Below is a small trained network, with its code and all its weights. Each question gives an input and a class and asks what happens when units are switched off, that is, made to give their printed mean instead of their output.

import numpy as np


def w(rows, s, z=0):
    codes = np.array(rows[::2]) - 128.0
    scale = np.full(codes.shape[1], s)
    scale[-1] = z or s
    return codes * scale


def norm(h):
    return h / np.sqrt((h * h).mean(-1, keepdims=True) + 1e-5)


def f(y):
    return y / 2 * (1 + np.tanh(0.7978845608 * (y + 0.044715 * y**3)))


def log_softmax(a):
    a = a - a.max(-1, keepdims=True)
    return a - np.log(np.exp(a).sum(-1, keepdims=True))


def net(x, mask):
    res = np.array(x, float).reshape(1, 5) / 4 @ E
    u = 0
    for l in range(2):
        y = f(norm(res) @ A[l][:, :-1].T + A[l][:, -1])
        res = res + np.where(mask[u : u + 13], y, B[l][:, -1]) @ B[l][:, :-1]
        u += 13
    return log_softmax(norm(res)[-1] @ U[:, :-1].T + U[:, -1])


A, B = {}, {}
E = w([
[138,203,237,69,123,134,77,146],'x0',
[126,124,136,132,133,129,133,129],'x1',
[65,128,161,61,68,79,234,131],'x2',
[135,136,113,122,109,126,119,118],'x3',
[161,42,128,66,179,162,98,9],'x4',
],0.012)
A[0] = w([
[155,136,115,215,77,93,141,114,87],'L0N0',
[121,85,136,29,115,114,178,88,3],'L0N1',
[165,73,144,99,176,183,79,47,62],'L0N2',
[113,145,137,136,111,93,159,144,25],'L0N3',
[170,217,224,98,117,162,74,146,165],'L0N4',
[85,62,139,28,124,178,177,86,39],'L0N5',
[57,181,152,127,74,57,246,125,54],'L0N6',
[124,152,165,110,117,113,80,155,77],'L0N7',
[150,87,148,142,181,162,70,41,47],'L0N8',
[91,38,80,99,115,122,194,101,55],'L0N9',
[121,186,111,237,140,126,77,179,197],'L0N10',
[179,134,237,8,128,106,74,140,62],'L0N11',
[152,105,90,205,167,148,95,146,110],'L0N12',
],0.011,0.0046)
B[0] = w([
[101,165,99,129,137,137,170,117,162],'L0N0',
[129,105,176,151,126,46,134,100,193],'L0N1',
[118,131,127,105,80,155,139,180,239],'L0N2',
[143,130,111,113,125,166,101,128,141],'L0N3',
[189,114,206,136,155,63,43,153,253],'L0N4',
[161,130,156,199,128,68,158,91,209],'L0N5',
[151,109,110,90,124,228,103,154,252],'L0N6',
[184,135,141,106,104,114,101,120,156],'L0N7',
[154,128,128,118,111,182,130,178,221],'L0N8',
[186,130,95,210,152,82,73,173,207],'L0N9',
[122,115,135,182,168,72,142,25,255],'L0N10',
[8,194,129,78,113,144,171,70,242],'L0N11',
[60,163,111,101,115,131,185,116,218],'L0N12',
],0.012,0.0086)
A[1] = w([
[99,113,165,91,156,82,83,93,72],'L1N0',
[125,159,218,11,135,217,41,203,90],'L1N1',
[125,140,184,71,83,157,76,158,40],'L1N2',
[123,138,159,132,163,82,53,129,33],'L1N3',
[161,148,128,138,194,78,63,169,3],'L1N4',
[88,54,63,101,116,180,152,148,154],'L1N5',
[176,82,58,172,113,242,132,210,33],'L1N6',
[47,175,109,167,148,74,225,60,17],'L1N7',
[173,167,171,104,54,159,93,224,100],'L1N8',
[133,91,93,143,128,198,129,118,30],'L1N9',
[99,160,124,204,180,162,143,83,128],'L1N10',
[163,117,49,145,107,185,155,211,14],'L1N11',
[117,138,161,66,146,102,92,68,37],'L1N12',
],0.012,0.005)
B[1] = w([
[139,91,160,151,76,140,200,119,162],'L1N0',
[151,117,7,176,167,160,94,164,246],'L1N1',
[142,111,79,162,177,181,163,143,181],'L1N2',
[150,87,100,137,91,82,170,147,153],'L1N3',
[121,75,153,81,94,134,188,121,142],'L1N4',
[146,139,234,160,137,63,125,86,180],'L1N5',
[49,155,204,33,34,106,165,71,210],'L1N6',
[124,154,62,49,169,211,100,186,195],'L1N7',
[102,149,77,164,181,174,121,144,193],'L1N8',
[99,91,160,131,123,124,160,133,151],'L1N9',
[138,105,124,97,122,165,91,187,172],'L1N10',
[70,141,199,58,121,105,189,50,184],'L1N11',
[117,82,119,116,94,134,168,111,162],'L1N12',
],0.012,0.014)
U = w([
[134,141,10,142,201,211,84,179,202],'0',
[49,132,192,51,55,157,193,85,2],'1',
[244,86,162,202,121,7,97,149,152],'2',
],0.016,0.0017)

Each question gives the input, the list of numbers given to net, and the class t.
The units are the neurons (one row each of A and B). Each row of codes is followed by its name. A weight is (code - 128) times the scale printed after its matrix; where a second scale follows, it is the last column's (A, B and U).
mask holds one flag per neuron, layer by layer. A switched-off neuron (its flag False) gives its mean, the last column of its row in B, instead of its output. The means were averaged over made-up inputs and are rounded, as every weight is.
A unit's drop is (log p(t) with every unit on - log p(t) with that unit switched off) / (log p(t) with every unit on - log p(t) with every unit switched off).
The circuit of an input: a set's keep is (log p(t) with only the set's units on - log p(t) with every unit switched off) / (log p(t) with every unit on - log p(t) with every unit switched off). Starting from the 12 units with the biggest drops (on a tie, the unit counted first), units are removed one at a time, each time the one whose removal leaves the highest keep (on an exact tie, the one counted first), for as long as the keep stays at least 0.8.
circuit, biggest first: the units of the circuit, biggest drop first
unit that matters most: the unit with the biggest drop
top k neurons: the k neurons with the biggest drops, biggest first
k most important neurons of layer l: the k neurons of layer l with the biggest drops, biggest first
drop when u is switched off: that unit's drop, to one decimal
input [8,-5,0,-2,-7], class 2: circuit, biggest first : L0N4
input [1,2,4,1,0], class 0: 2 most important neurons of layer 0 : L0N10; L0N6
input [7,-1,-1,1,-1], class 2: top 2 neurons : L0N4; L1N6
input [-4,7,-6,0,1], class 1: top 2 neurons : L0N8; L0N11
input [3,-5,-5,7,0], class 2: top 2 neurons : L0N10; L0N6
input [1,1,8,3,-3], class 0: 2 most important neurons of layer 1 : L1N1; L1N8
input [1,8,-7,-3,0], class 2: top 3 neurons : L0N10; L0N11; L0N6
input [1,2,1,-8,-7], class 0: top 3 neurons : L0N6; L0N5; L0N1
input [0,-8,-8,-4,6], class 1: top 2 neurons : L1N6; L0N4
input [1,5,0,-7,-5], class 2: top 2 neurons : L0N10; L0N11
input [-6,1,0,-7,7], class 1: top 4 neurons : L0N10; L0N2; L0N8; L0N4
input [-7,-6,0,5,2], class 1: 3 most important neurons of layer 0 : L0N10; L0N4; L0N1
input [3,1,-6,-3,0], class 2: top 2 neurons : L0N10; L0N6
input [1,-4,3,6,-4], class 0: unit that matters most : L1N1
input [-7,4,2,-6,2], class 2: 2 most important neurons of layer 0 : L0N9; L0N11
input [-1,-3,-2,-2,3], class 1: top 2 neurons : L1N6; L0N4
input [6,-8,0,-5,-5], class 2: drop when L0N4 is switched off : 1.2
input [6,-6,-1,-5,2], class 0: drop when L1N1 is switched off : 0.7
input [-8,8,-7,1,6], class 1: drop when L1N7 is switched off : 0.0
input [7,-1,2,-2,-8], class 0: unit that matters most : L0N6
